(in the rows, 128 means zero)
Rows lie near named flat spaces through zero. A row that begins with a name and a colon came from that space; any other row is followed by the name of its block's space that it lies nearest.
zuton_rif: [125 131 116 111 108 149 130 139 124  99  99 102 159 108 127 122 125 114
 106 121 123 100  98 112 119]
mutuv_suvak: [148 127 113 112 123 120 119 140 135 130  95 118 171 119 129 107 101 130
  86 145 161 120 107 111 120]
bonog_vizo: [135 126 147 116 136  94 136 121 146 199 106 163 174  97 138  84  97 105
 148 163 143  99 117 149 156]
nul_sib: [134 142 128 136 130  91 121 128 148 163 113 141 182 103 132  98 114 117
 130 152 150 117 141 129 130]
mutuv_suvak: [130 131 120 130 143 120 139 144 111 109 123 128 136 137 128 125 109 133
 105 134 131 141 116 124 153]
remur_giz: [132 126 130 121  99 128 134 129 138 158 109 118 142 115 126 123 138  89
 177 128 123  97 115 144 129]
zuno_zekuv: [134 130 133 123 133 142 133 118 117 116 111 137  88 135 138 145 120 124
 134 127 132 150 125 128 123]
zuton_rif: [121 152 129 128 172 116 129 112 108  96 125 166 106 130 166 133 105 149
 103 134 133 172 152 123 146]
zuno_zekuv: [ 90 120 180 147 129 175 131 104 133 127 125 139  74  82 124 138 155 131
 118 137  90 106 120 118  83]
bonog_vizo: [156 140 103  98 126 112 133 116 122 144  94 153 136 139 167 118  92  96
 164 134 156 138 125 133 145]
zuno_zekuv: [127 153 112 208 135  92 145 154 123 109 146 114 140 144  81 140 132 116
 148 134 137 175 159 112 125]
bonog_vizo: [134 141 120 114 142 120 147 113 121 127 122 151 145 126 129 117  97 112
 153 118 129 140 128 135 154]
mutuv_suvak: [119 166 118 138 170  55 113 151 111 111 129 148 162 133 188 123 127 152
 103 150 136 156 172 155 198]
zuton_rif: [114 118 173 164 117 147  81 116 159 143 133 112  60 110 126 161 189 167
  98 146 132 134 165 122  46]
zuno_zekuv: [135 134 107 119 137 122  83 137 124  84 139 111 105 159 168 154 151 182
  66 123 149 159 162 117 111]
nul_sib: [161 104 148 102 134 123 151  98 155 212 114 168 154 116  82  87  67 108
 161 142 160 121  99 142 132]
nul_sib: [113 132 133 153 114  92  97 163 145 137 145  90 165 120 128 131 181 149
 110 138 121 104 155 148 136]
zuton_rif: [ 91 112 161 187 168 136 134 146 106 111 166 146  66 132 133 137 143 172
  59 167 103 146 130 101 119]
bonog_vizo: [120 103 159 152 119 139 129 130 148 163 153 116 113 122  79 130 151 139
 132 132 116 114 124 136 107]
remur_giz: [101 147 124 125 153 107 142 134 105 107 144 149 149 121 166 117 127 126
 132 127  96 119 136 141 185]
bonog_vizo: [126 104 136 108 133 124 149 119 132 169 177 142 139 146  99 114 126 127
 175 104 102 109 122 163 174]
mutuv_suvak: [141 131  93  98 109 168 145 109 107  85 128 122  96 159 133 152 119  99
 175  81 117 142 117 116 121]
remur_giz: [116 107  92 151 118 126 119 144 125 145 167 144 139 144 182  93 132 122
  95 168 128  86 122  64  91]
nul_sib: [143 102 157 157 127 134 147 118 146 191 125 147 102 124  78 116 106 113
 150 156 146 134 110 123 100]
zuton_rif: [102  93 138 158 109 123 140 169 129 154 194  92 142 146  86 125 177 134
 142 124  81  80 115 148 158]
zuno_zekuv: [119 119 133 108 112 155 128 114 139 129 139 119 138 114 112 124 139 125
 139 105 108  99 118 129 114]
zuton_rif: [132 105 122  90 118 179 145 113 106 112 131 132  74 152 140 144 121 117
 147 103 108 122  94 125 129]
nul_sib: [134 105 128  85 130 151 141 114 116 137 144 141 102 151 134 130 117 129
 149 106 112 119 107 147 155]
remur_giz: [114 116 121 178 105 121 135 155 131 143 166 105 128 142 107 131 165 112
 154 136 107 107 132 117 116]
remur_giz: [140 105 168 114 133 164 125 111 141 136 115 119  87 122  75 145 122 159
 101 118 138 146 110 141 102]
mutuv_suvak: [116 131 167 140 150  99 136 146 125 152 109 136 135 105 125 122 127 136
 116 157 121 126 122 166 176]
nul_sib: [134 157  96  53 150 141 128  91 113  67 120 147 164 126 160 122  89 139
 119  74 127 144 135 130 159]
mutuv_suvak: [139 140  83 119 122 135 123 118 121  91 146 126 133 156 142 134 121 126
 135 100 137 147 146  99 109]
zuno_zekuv: [105 146  97 165 118 131 134 129 129 101 149 129 168 110 136 106 132 106
 123 132 114 106 138  70  88]
remur_giz: [103 113 114 161 112 149 118 145 132 111 164 109 139 123 130 115 155 138
  82 141 110  91 122  72  77]
mutuv_suvak: [135 108 117 125 109 129 133 169 111 125 118  95 122 153 131 137 138 121
 118 138 125 111  94 136 153]
mutuv_suvak: [137 112  96 129  90 135 106 144 135 129 150  95 125 159 139 138 162 125
 136 119 132 108 133 112  98]
zuton_rif: [147 102 136 120 142 139 166 104 112 175 145 176  61 168 122 132  93 103
 196 128 127 154 112 145 154]
remur_giz: [135 100 126 129 134 122 130 150 113 142 157 125  93 172 134 139 136 147
 121 136 125 135 119 142 157]
bonog_vizo: [118 131 114 110 121 107  96 155 126 120 117 114 162 119 192 115 149 144
  76 152 130  90 128 125 140]
mutuv_suvak: [108 138 143 148 167  95 137 150 104 117 135 146 125 128 154 125 125 148
  98 154 114 142 135 144 183]
nul_sib: [123 130 146 173 104 118 109 173 141 116 105  66 140 112  86 149 171 140
  91 145 135 123 127 132 105]
zuno_zekuv: [124 124 161 118 117 142 115 117 135 142 110 121  82 117 135 155 159 129
 151 124 118 125 134 161 121]
remur_giz: [114 132 118 114 134 126 128 136 114 108 134 131 142 126 161 121 131 132
 110 128 112 111 123 125 151]
remur_giz: [161  98 144 107 119 154 114 122 141 145 111 111  83 150  92 149 121 154
 105 125 161 151 110 136  97]
bonog_vizo: [126  98 168 188 148 155 153 127 108 151 130 158   4 152 114 155 122 130
 125 173 130 172 112 107  93]
zuton_rif: [123 172 139 109 145 123 102  98 131  90  83 142 123  92 171 145 129 140
 114 120 140 157 166 138 117]
zuton_rif: [137 139 106 139 135  99 127 144 131 124 126 126 182 127 123 105 106 130
 102 141 150 132 131 110 135]
mutuv_suvak: [140 132 118 115 106 151 141 106 130 119 133 116 108 144  97 152 135 102
 199  81 119 142 134 143 120]
zuton_rif: [113 122 110 117 111 145 113 150 123  87 147  88 152 131 132 132 158 148
  87 109 107  98 119 114 123]
zuno_zekuv: [112 131 121 159 165 110 134 143 113 119 134 163 148 117 161  92  94 145
  51 180 138 129 120  76 124]
nul_sib: [126 120 126 151 120 165 136 138 114  86 129 102  82 145  98 158 139 135
 109 117 122 150 114 103  94]
nul_sib: [114 150 197 138 146 137 134 110 118 132  56 149  52  81 147 163 136 116
 146 153 119 155 129 171 136]
zuno_zekuv: [124 128 139 142 124 101 103 146 143 143 140 108 141 127 127 134 161 150
 116 136 131 122 152 150 134]
bonog_vizo: [109 107 167 147 138 102 132 151 138 184 145 133 147 109 115 105 142 140
 116 163 111  92 117 157 162]
bonog_vizo: [130 136 130 130 134 106 130 139 124 138 108 134 144 120 144 119 118 120
 126 148 136 127 125 138 151]
zuno_zekuv: [130 121 150 135 175 146 173 116  93 126  97 186  78 124 135 114  56 121
  98 167 136 163  84 103 144]
nul_sib: [114 128 130 188 126 116 113 138 146 129 172 113 126 133  97 135 163 150
 115 134 126 140 165 106  86]
bonog_vizo: [110 131 136 165 142 149 132 140 106  77 137 117  77 137 121 157 143 150
  90 130 113 159 131 106 110]
remur_giz: [112 126 168 150 175 127 146 118 118 119 158 150  92 130  88 140 120 168
 110 122 110 171 141 148 155]
[139 124 129 113 144 144 112 125 124  94 125 120 106 142 119 144 119 172
  70 118 146 161 129 119 113]
remur_giz
[105 124 158 157 138 135 148 126 129 147 128 147 127  95 113 110 122 117
 124 153 109 110 113 117 121]
zuno_zekuv
[154  92 100  94 100 137 131 153 136 143 146  89 178 158  82 110 117 133
 114 108 139  95  86 128 140]
nul_sib
[161 132  96  99 107 109 115 143 123 130 102 109 132 161 155 142 127 113
 153 121 156 138 128 149 150]
remur_giz
[116 128 152 124 136 128 142 133 112 132 117 134 100 124 141 141 137 119
 151 131 105 125 119 161 168]
mutuv_suvak
[162 143 106 114 103  96 118 142 134 147  78 111 153 135 144 132 121  95
 163 136 166 134 129 150 142]
bonog_vizo
[ 96 144 143 128 161 103 130 136 122 121 126 152 183  85 159  91 115 144
  75 155 110 101 126 126 166]
bonog_vizo
[128 134 123 128 113 115 123 131 135 144 121 123 144 121 141 124 140 109
 155 131 127 111 134 137 131]
zuno_zekuv
[122 147 130 124 141  99 125 116 131 150 116 162 147 109 173 109 118 114
 145 148 132 121 146 136 146]
nul_sib
[105 129 127 138 126 125 114 132 137 132 139 133 156 102 158 104 142 133
  95 149 117  90 132 102 108]
zuno_zekuv
[ 89 120 146 110 127 178 119  86 116 123 148 169  44 115 214 140 162 122
 146 129  80  96 137 111  93]
mutuv_suvak
[137 164 110 139 121 120 140 147 105  96  31 131 145  94 177 120  91  75
 111 172 156 132  98  95 120]
nul_sib
[142 124 140 146 129 120 139 123 137 165 109 144 123 121 110 118 106 109
 145 152 149 137 120 124 114]
zuton_rif
[127 129 127 123 137 105 128 144 117 140 117 139 136 130 164 118 122 125
 119 152 131 120 122 139 162]
bonog_vizo
[118 130 153 159 123 135 130 128 136 125 139 109 101 124  83 154 158 134
 149 114 113 144 144 145 115]
zuno_zekuv
[134 119 138 137 132 134 125 120 128 153 106 154  93 123 157 122 114 121
 115 166 147 131 119 107  98]
bonog_vizo
[108 121 110 128 121 145 117 134 126 109 143 127 149 115 163 106 135 134
  79 141 115  88 116  81  97]
remur_giz
[108 116 151 133 139 150 145 118 129 136 135 145 130 101 113 108 115 129
 108 139 108 105 105 112 119]
zuno_zekuv
[118 121 152 138 116 136 161 121 139 166 127 133 150  98  83 109 122  89
 181 126 104  96 105 143 138]
zuno_zekuv
[133 148 121  79 148 134 142 119  97  97  71 155 127 114 186 123  85 111
 115 133 132 134 101 134 169]
mutuv_suvak
[124 106 143 129 137 124 120 131 125 171 121 162  96 126 185 110 122 131
  99 182 136 107 113 114 119]
bonog_vizo
[116 150 101 172 130 122 139 133 118 101 131 139 141 122 144 118 120 104
 127 144 128 135 139  78 100]
zuno_zekuv
[137 138 111 139 109 142  84 139 127  98  70 114  91 119 201 144 142 133
  59 173 168 133 131  73  50]
bonog_vizo
[121 126 118 103 127  98 112 152 125 140 132 123 170 127 176 109 140 136
 108 142 122  90 125 147 173]
bonog_vizo
[131  94 114 150 153 132 129 134 113 131 196 149  72 189 132 133 124 170
  94 138 131 158 136  99 119]
zuton_rif
[120 141 163 167 117 123 124 128 133 141 107 119  71 116 123 166 169 111
 176 137 119 147 153 158 116]
zuno_zekuv
[130 125 129 105 110 135 133 138 112 128 108 114 101 139 154 149 146 105
 167 120 112 115 112 161 161]
mutuv_suvak
[155 171  67  94 125 102 116 114 120  82 118 126 160 158 164 141 113 113
 169  84 153 167 168 134 149]
mutuv_suvak
[122 104 139 169 140 117 147 147 123 160 164 139 114 147 102 117 125 133
 125 154 121 129 118 121 138]
zuton_rif

Each name stands for a flat space through zero: a line, a plane or more. A row that begins with a name and a colon came from that space; any other row is followed by the name of the space it lies nearest, among the names in its block.
reb_vepo: [123 114 127 139 150 126 140 112 141 126 109 129 132 160 150 129  97 148
  90 131 126 128 126  93 160]
mene_nodap: [170 148 148 112 140  88 110 166 150 154 121 129 169 143 153 112 116 147
 104  96 149 132 129  88 151]
loke_tuli: [115 104 132 133 127 145 122 130 115 114 107 101 109 134 125 140 140 101
 158 145  99 122 122 143 103]
loke_tuli: [ 89  93  84 158 135 124 115 154 129 100 106 151 131 116 105 117 103 164
 144 137 129  96 139 131 143]
mene_nodap: [ 79 128  86 167 154  88 114 168 116 135 137 180 193 134 104 107  91 192
 161  97 172 110 141 119 152]
mit_gikeg: [133 127 165 118 169 118 153  81 112 166 159 118 132 151 154 151 145 123
 110 123 128 143 108  75 154]
soz_fem: [143 138 159 141 102 108 119 141 115 174 127  96 124 135 136 127 148  87
 133 101 124 142 130 144  81]
mene_nodap: [133 137 118 126 120 121 133 136 135 128 146 164 124  80 115 111 133 151
 119 138 142 112 121 128 144]
loke_tuli: [124 194 134 130 108 155 158 109 137 119 129 152 156 160 140 113  90 127
 112 132 150 167 118 174 107]
mit_gikeg: [129 131  97 133  96 133 116 143 143 108 119 138 117 112 110 116 115 137
 118 123 136 123 153 157 122]
mene_nodap: [146 137 180  96 167 128 137 104 105 153 150  94 142 157 153 156 164  95
 153 126 115 150 101  96 126]
reb_vepo: [170 133 112 107 124  93  96 176 163 126 123 143 150 108 128 107 118 165
 101 100 152 113 151  99 165]
soz_fem: [128 125 139 136 137 137 150 101 138 130 114 126 120 153 152 129 106 131
  88 140 121 135 117 109 143]
soz_fem: [130 118 150 164  89 113 123 131 116 176 114  91  99 133 134 127 140  82
 116 107 114 136 137 150  74]
soz_fem: [151 161 112  97 104 152 131 124 150  94 138 147 122 106 118 120 125 135
 114 139 139 137 137 156 134]
mit_gikeg: [122  88  83 144 108 168 149  84 174  76  83 134  64 136 138 126  75 152
  30 164 106 115 153 120 171]
reb_vepo: [110 137 122 147 110 138 148  93 117 141 148 134 110 127 120 133 128 119
 114 125 135 141 135 150 113]
loke_tuli: [121 130 140 152 111 153 181  52 134 147 137 135  76 130 148 132 113 117
  49 153 120 143 117 125 134]
soz_fem: [134  85  97 131 111 125  94 166 147  98  91 114 103 108 114 122 125 134
 127 131 110  98 153 129 133]
mene_nodap: [160 134 148 132 127  83 114 168 144 166 120 136 148 115 145 104 124 143
 101 105 143 117 123  94 141]
loke_tuli: [120  48 112 157 128 107 107 143 132 135  95 103  79 106 124 133 137 130
 108 131  96  85 144  91 142]
soz_fem: [127 118 114 147  92 147 139 109 144 119 108 123  85 121 128 123 113 118
  84 140 116 127 141 150 117]
reb_vepo: [108 132 114 162  95 136 150  94 126 144 138 140  99 121 120 123 115 124
  91 126 135 136 141 154 113]
loke_tuli: [140 105 155 119 167  96 119 142 117 157 136 119 141 121 141 135 153 133
 141 122 122 112 109  72 151]
mit_gikeg: [136 136 128 133 109 124 118 136 132 135 118 112 129 145 131 126 122 114
 121 109 131 140 144 143 109]
reb_vepo: [177  63 143 108 161  88  90 192 162 124  78 115 116  92 151 114 139 155
 104 144  97  70 112  40 184]
loke_tuli: [152 182 129  95 127 121 130 124 134 133 172 153 163 122 123 123 133 144
 127 105 166 151 134 133 142]
reb_vepo: [131 126 121 123 127 129 113 158 135 108 107 127 140 130 126 120 120 132
 145 132 124 120 128 136 124]
loke_tuli: [125  51 121 132 146 111 110 124 117 138 131 102  77  90 115 150 171 123
 132 135  97  88 136  81 150]
mene_nodap: [118 130 120 140 137 108 126 144 125 138 137 152 148 116 121 117 121 153
 134 120 145 117 126 118 140]
mit_gikeg: [123 140  95 147  87 125 132 126 141 129 141 161 110  91 106 108 115 147
  96 121 150 123 151 156 127]
mene_nodap: [192 161 159  83 107 121 105 160 149 132 120 100 137 128 146 122 147 100
 123 111 127 145 130 133 111]
mit_gikeg: [113 148 123 145 123 119 157 112 122 149 167 185 127  75 114 109 129 158
 112 142 153 117 109 129 143]
mene_nodap: [132 153 128 105 113 141 101 156 113 109 130 102 151 144 111 137 148  95
 196 112 127 148 140 179  80]
soz_fem: [129  88 130 165 115  96 127 119 130 175 122 112  92 119 135 128 130 125
  77 107 122 114 145  96 133]
reb_vepo: [100 133 107 110 129 155 127  97  94 108 175 121 120 120  90 159 166 108
 190 127 130 142 144 167 107]
mene_nodap: [132 118 146 139 143 104 144 121 127 162 144 151 121  95 137 119 137 146
 101 137 132 110 105  87 154]
reb_vepo: [136 104 106  76 163 126 100 123 113 104 175 117 127 103  96 163 182 135
 180 117 129 117 150 101 161]
soz_fem: [104  69 116 178 118 116 129 118 128 148  98 110  84 130 131 130 116 125
  90 128 106 105 142 109 128]
reb_vepo: [107 119  69  81 170 151  99 122 121  58 154 126 161 158  92 164 133 157
 191 112 142 134 170 128 167]
mit_gikeg: [117 131 121 150 111 108 136 119 117 162 162 152 116  88 110 120 142 136
 118 116 147 121 133 133 124]
mit_gikeg: [130 127 129 118 141 140 137 116 136 113 122 131 128 137 137 131 119 135
 117 142 123 129 121 116 145]
mit_gikeg: [110 115 102 157 100 137 135 135 139 113 110 153 102  96 114 108 109 143
 109 150 124 107 130 151 124]
loke_tuli: [148 131 142 117 123 122 123 129 130 140 131 112 123 129 135 132 141 114
 122 119 125 134 130 122 123]
soz_fem: [133  93 103 127 126 124 105 153 146 103 101 123 113 115 121 124 122 143
 121 132 116 103 145 115 147]
[154 143 150  79 169 136 122 117 129 114 135 101 160 176 150 153 137 121
 144 119 126 152 124  97 150]
mit_gikeg
[ 93 118 112 150 137 124 141 121 110 133 151 163 127  95 106 123 132 150
 146 141 137 110 118 130 136]
mene_nodap
[124 119 105 109 134 133 107 158 127  93 131 142 135  97 102 126 142 143
 173 140 127 107 130 139 135]
mit_gikeg
[153 116 125 103 115 122  97 147 128 125 133  98 113 113 115 140 162 106
 148 111 119 125 151 133 116]
loke_tuli
[107 152 116 141 130 144 173  74 131 129 159 175 123 120 128 122 104 157
  83 144 150 138 119 128 156]
loke_tuli
[ 84 114 121 159 143 125 148 100 100 147 152 144 126 125 115 136 131 136
 142 130 134 123 121 125 129]
soz_fem
[118 126 145 155 114 128 159  83 117 167 147 129  94 118 135 131 135 112
  90 132 125 135 119 126 118]
reb_vepo
[117 147 152 109 167 149 138 166 122  88 104 159 173 120 138 111 119 143
 191 184 115 112  63 134 129]
mit_gikeg
[126 123 103 117 126 129 116 129 129 112 142 132 126 118 109 134 135 138
 138 119 136 125 149 133 138]
reb_vepo
[107 173 139 105 169 137 132 148 103 108 148 156 201 146 122 127 128 142
 210 137 147 141  94 144 123]
loke_tuli
[151 169 127 117 107 120 114 157 145 126 122 131 160 145 132 112 110 130
 125 102 150 148 142 151 114]
loke_tuli
[134  87 171 153 136 118 131 130 125 160  81  83 102 152 165 132 129  94
 106 140  87 118 104  96 111]
loke_tuli
[ 93 136 117 157 143 127 125 170 127 107  88 152 178 158 131 105  80 155
 160 137 135 120 112 144 120]
loke_tuli
[133 147 125 112 147 122 135 101 126 137 162 134 147 148 131 141 128 142
 116 106 151 148 140 108 154]
reb_vepo
[ 89  99 148 168 147 155 164  93 119 125  84 113 108 173 158 135  96 114
 109 168  93 128  95 120 119]
reb_vepo
[170 147 152 113 129  96  93 177 144 148  99  93 172 176 155 121 117 116
 128  82 136 146 142 113 117]
mene_nodap
[ 94  91 127 154 148 130 119 144 110 120  94 108 132 154 129 135 120 120
 165 138 104 114 119 127 113]
soz_fem
[ 79 104 102 181 134 104 120 150 110 142 117 144 147 136 112 118 105 151
 150 112 139 110 137 132 121]
mene_nodap
[132 139 152 128 140 141 144 121 135 124 102 120 139 164 157 126 105 121
 113 144 117 140 106 121 126]
mit_gikeg
[150 136 128 116 125 114 108 169 144 121 111 132 148 123 131 112 121 139
 132 120 134 121 129 125 132]
reb_vepo
[123 165 143 160 100  93 148 114 110 200 178 156 135 100 121 112 139 127
 107  95 165 142 128 141 105]
mit_gikeg
[143 111 123 106 115 138 122 102 123 127 155 107  84  99 112 150 169 106
 125 127 116 127 146 129 127]
loke_tuli

Each name stands for a flat space through zero: a line, a plane or more. A row that begins with a name and a colon came from that space; any other row is followed by the name of the space it lies nearest, among the names in its block.
lofi_zurov: [144 130 109  91 154  92 173 119 124 131 109 128 155 140 128 119  86 128
 102 108 124  88  85 130 126]
kufus_mot: [129 107 135 112 128 102 112 113 165 147 103 138 104 113 142 150 120 139
 106 146 115 171 144 139 114]
ket_nor: [142 117 111  83 145  69 177 101 137 142 107 119 141 111 130 122  93 136
  97  92 108 108  85 133 121]
ket_nor: [131 142 122 140 125 146 120 130 132 119 145 122 126 145 138 128 136 111
 129 152 133 127 143 143 128]
ket_nor: [ 99 135  85 100 103  50 106 106 159  95  79 104 140 150 116  88 102 165
 177 105 117  99 146  94 116]
kud_vop: [117 147 112 152 104 155  83 142 149  96 135 114 122 172 139 130 139 115
 155 188 143 141 190 136 126]
kud_vop: [152 112  83 123 123 133 192 131 120 141 110 167 178  98  74 152 146 136
  89  85 145 132  70 127 151]
doru_voru: [121 116 148 118 117 121 158 136 105 120 151  72 125 110 133 122 113 130
 147 109 117 126 140 116 134]
doru_voru: [112 104 132 123 103  84 102  94 163 147 108 131  97  77 123 130 152 157
 137  98 102 174 138 121 116]
pimu_pipof: [125 138 145 140 137 128 105 106 128 145 143 143 103 110 140 114 151 123
 129 112 114 126 114 137 118]
doru_voru: [133 129 121 131 148 120  85 110 161 154  87 205 118 131 124 138 142 139
 100 139 130 144 107 136 114]
kufus_mot: [126  98 175  89 155 120 152 172 101 124 100  99 134 151 143 144  51 144
 126 151 133 121 144  97 130]
kufus_mot: [112 136  96 153  87 104  89  81 168 133 132 141 106  87 112 112 194 140
 150  96 111 157 135 136 120]
kud_vop: [124 135 147 128 140 128  98 125 137 130 129 128 106 144 153 124 119 122
 131 153 122 129 145 135 116]
lofi_zurov: [113 103 153 124 120 114 107 130 135 139 107 133 109 104 124 136 129 154
 139 119 120 159 142 108 124]
ket_nor: [137 134 128 146 130 160 126 134 123 133 143 145 129 129 126 139 148 114
 116 140 138 136 125 141 133]
kufus_mot: [101 113 119 103 106  85 117 145 137  96  82  96 141 150 114 115  88 167
 173 127 130 122 165  82 127]
doru_voru: [134 110 134 132 125 147 143 144 121 137 124 140 135 113 113 152 134 132
 113 130 137 152 126 125 138]
lofi_zurov: [127 129 135 115 148 108 106 119 142 137 103 150 118 142 141 123 110 135
 120 137 122 121 122 127 115]
ket_nor: [134 114  94 114 114 116 178 140 117 117 109 124 171 119  89 135 119 144
 124  97 140 119 106 109 146]
lofi_zurov: [135 126 123 143 110 162 139 145 128 118 151 108 131 131 129 150 140 111
 123 158 139 153 157 143 138]
kufus_mot: [106 122 152 145 106 127 115 123 109 127 150 103 108  90 119 108 156 142
 169  87 115 134 136 106 131]
doru_voru: [136 151 134 140 158 109  86  66 154 174 134 194  90  99 148 107 170 117
  99  99 101 122  75 162 103]
doru_voru: [123 100 164 115 131 108 137 120 122 153 125 120 106  83 132 134 125 145
 124  97 108 151 119 117 124]
lofi_zurov: [135 132 141 102 176 123 161 151  81 129 104 152 164 155 115 109  79 138
 121  98 140  60  70  98 135]
pimu_pipof: [120 127  86 113  88  91 157 117 144  99 131  68 145 124 118 118 121 134
 151 115 120 127 152 125 133]
pimu_pipof: [142 160  60 125 118 118 128 112 169 102 123 126 151 178 136 125 124 104
 114 172 138 112 142 163 123]
kufus_mot: [ 94  89 199 134 104 109 103 119 113 149 145  88  71  52 135 121 149 161
 172  79  93 175 155  95 122]
ket_nor: [126 115 138 101 153  68 115  88 147 164  88 170 110  95 129 115 120 156
 110  81 102 124  81 120 109]
doru_voru: [137 162 124 135 135 162 171 146  82  97 189  68 150 163 144 103 112  87
 144 134 137  68 126 141 141]
pimu_pipof: [123 143 103 145 115 154 115 151 125 100 122 135 152 164 110 126 134 126
 148 152 153 116 147 119 138]
kufus_mot: [113 110 174 108 144 126 158 168  68 117 123  93 143 130 119 112  81 150
 160  95 131  90 118  76 140]
lofi_zurov: [106  81 153  85 130  46 147 110 119 154  73 132 124  63  98 111 103 193
 144  33  99 128  85  70 123]
lofi_zurov: [104 148 143 160 124 135  77 113 113 129 140 152 109 114 117  88 171 139
 173  89 122 107 116 107 123]
kufus_mot: [136 122 123 117 135 120 125 125 150 135 111 139 125 136 138 145 115 126
 105 153 128 145 135 141 121]
kud_vop: [131 127 112 139 124 158 110 157 140 115 104 157 146 163 115 153 127 129
 122 175 156 145 152 126 135]
doru_voru: [136 108 150 119 149 142 135 151 117 143 104 158 135 129 121 152 109 138
 105 138 139 139 116 117 132]
lofi_zurov: [129 144 103 127 121 103 124  94 148 129 136 124 122 121 134 110 143 122
 128 113 114 119 118 145 119]
pimu_pipof: [126 118 123 118 115 127 161 147 110 111 131  92 148 127 115 130 111 134
 141 119 133 122 136 112 140]
kud_vop: [143 161  62 162 100 164 108 120 170 107 144 146 143 163 124 144 172  94
 114 185 150 147 157 173 131]
kud_vop: [142 135  53 142 100 129 132 111 172 124 107 171 158 128  93 148 168 126
 103 136 145 153 120 151 135]
ket_nor: [119 109 175 126 138 129 115 135 114 145 127 128 103 106 137 132 122 141
 133 119 118 144 132 113 124]
pimu_pipof: [119 111 115 123 106 130 136 157 128 107 102 117 150 139 104 143 114 148
 144 139 145 142 155 103 140]
pimu_pipof: [117 132  70 116  83  63 109  78 195 114 111 101 117 117 131 117 144 139
 141 126 105 154 160 145 112]
pimu_pipof: [125 109 156 132 139 157 122 166 107 133 107 155 136 134 112 149 118 143
 127 140 147 140 131 103 138]
kud_vop: [165 158 135 140 162 170 171 114 102 148 198 123 126 127 160 128 140  69
  80 134 124  99  85 184 131]
kud_vop: [132 100 128 117 126 135 186 159  88 129 113 131 168 103  82 141 117 151
 124  82 143 121  93  93 153]
ket_nor: [125 123 176 145 136 165 107 144 112 138 155 121  98 123 151 139 135 116
 131 152 127 149 151 133 126]
[101  89 139 131  97 119  91 152 144 125  75 147 123 111  95 150 134 178
 157 129 137 182 167  82 132]
pimu_pipof
[111 113 117 118 106  92  99 119 162 123  90 130 118 122 120 130 126 157
 145 130 121 156 155 111 119]
doru_voru
[124  98 137 123 109 134 152 153 118 123 122 105 136 110 111 151 120 143
 133 127 134 158 148 110 141]
doru_voru
[128 103 152  99 142 108 134 143 132 134  98 120 123 133 140 145  84 144
 116 145 124 142 140 116 123]
kufus_mot
[109 114 132 114 102  97 133 127 131 111 126  75 121 116 129 118 114 146
 161 115 115 137 160 108 127]
doru_voru
[134 126 148 145 152 138  94 107 136 171 116 205 106  99 123 135 165 133
 100 110 123 145  87 137 119]
ket_nor
[134 157 135 145 136 154 107 120 134 122 169 111 106 154 167 121 136  90
 126 170 125 120 150 164 119]
kud_vop
[125 122 122 102 135 117 137 157 127 104  96 110 151 173 129 133  75 138
 134 159 142 112 150 109 130]
kufus_mot
[119 140  95 139 102 109 100 102 162 120 123 132 121 125 123 118 157 132
 142 127 122 141 144 137 121]
doru_voru
[121 149 166 137 141 144  97 128 119 121 168  91  92 152 178 110 117 102
 147 163 116 114 161 144 114]
kud_vop
[104 145 113 156  86 162 150 165  73  74 167  66 164 141  91  95 145 130
 204  97 149  86 150  87 158]
pimu_pipof
[123 120 150 123 120 141 145 153 109 110 151  72 125 137 144 133 104 120
 144 148 129 131 163 123 134]
ket_nor
[137 121 162 126 154 163 152 163  88 132 138 128 138 140 131 140 103 119
 117 138 141 113 116 119 138]
kud_vop
[129  99 145 105 132 111 167 139 108 138 115 114 138 101 115 137 105 147
 122  96 123 131 110 106 136]
ket_nor
[100 127 181 112 138  82  81 104 133 134 130  91  73 120 173  93 105 142
 166 118  91 121 154 113 101]
kud_vop
[107 141 137 172 101 159 104 127 101 120 165 125 119 100 105 102 187 131
 177  87 129 123 129 110 139]
lofi_zurov
[113 122 182 103 152  82  91 101 141 147 125 105  72 119 181 108  96 135
 136 130  90 129 142 129  98]
ket_nor
[126 127 130 128 129 117 118 115 137 137 125 136 118 117 131 125 136 132
 126 120 120 134 123 130 122]
doru_voru
[126 136  91 141 110 131 103 124 159 118 108 155 137 144 113 135 148 132
 129 149 141 143 143 134 128]
doru_voru
[128 145  89 131 117 151 128 164 129  84 113 119 168 195 116 132 106 121
 144 178 161 107 161 120 139]
doru_voru
[139 141  89 165 105 151 112  98 158 143 145 173 125 100 109 141 201 113
 107 123 132 161 115 162 131]
doru_voru
[113 148 129 157 104 161 118 143 105  98 168  90 129 141 125 108 150 115
 173 131 137 113 158 120 138]
kufus_mot
[123 136 114 111 128  92 122 109 146 120 118 112 124 140 141 111 111 131
 136 127 116 113 133 130 117]
ket_nor
[103 132 160 140 125 157  58 171 134  97 112 116 108 191 152 133 101 133
 169 208 146 141 209 108 121]
kud_vop
[115 156  49 125  90  98 122 122 156  75 106 104 167 176 105 100 125 135
 167 136 142  96 154 118 131]
ket_nor
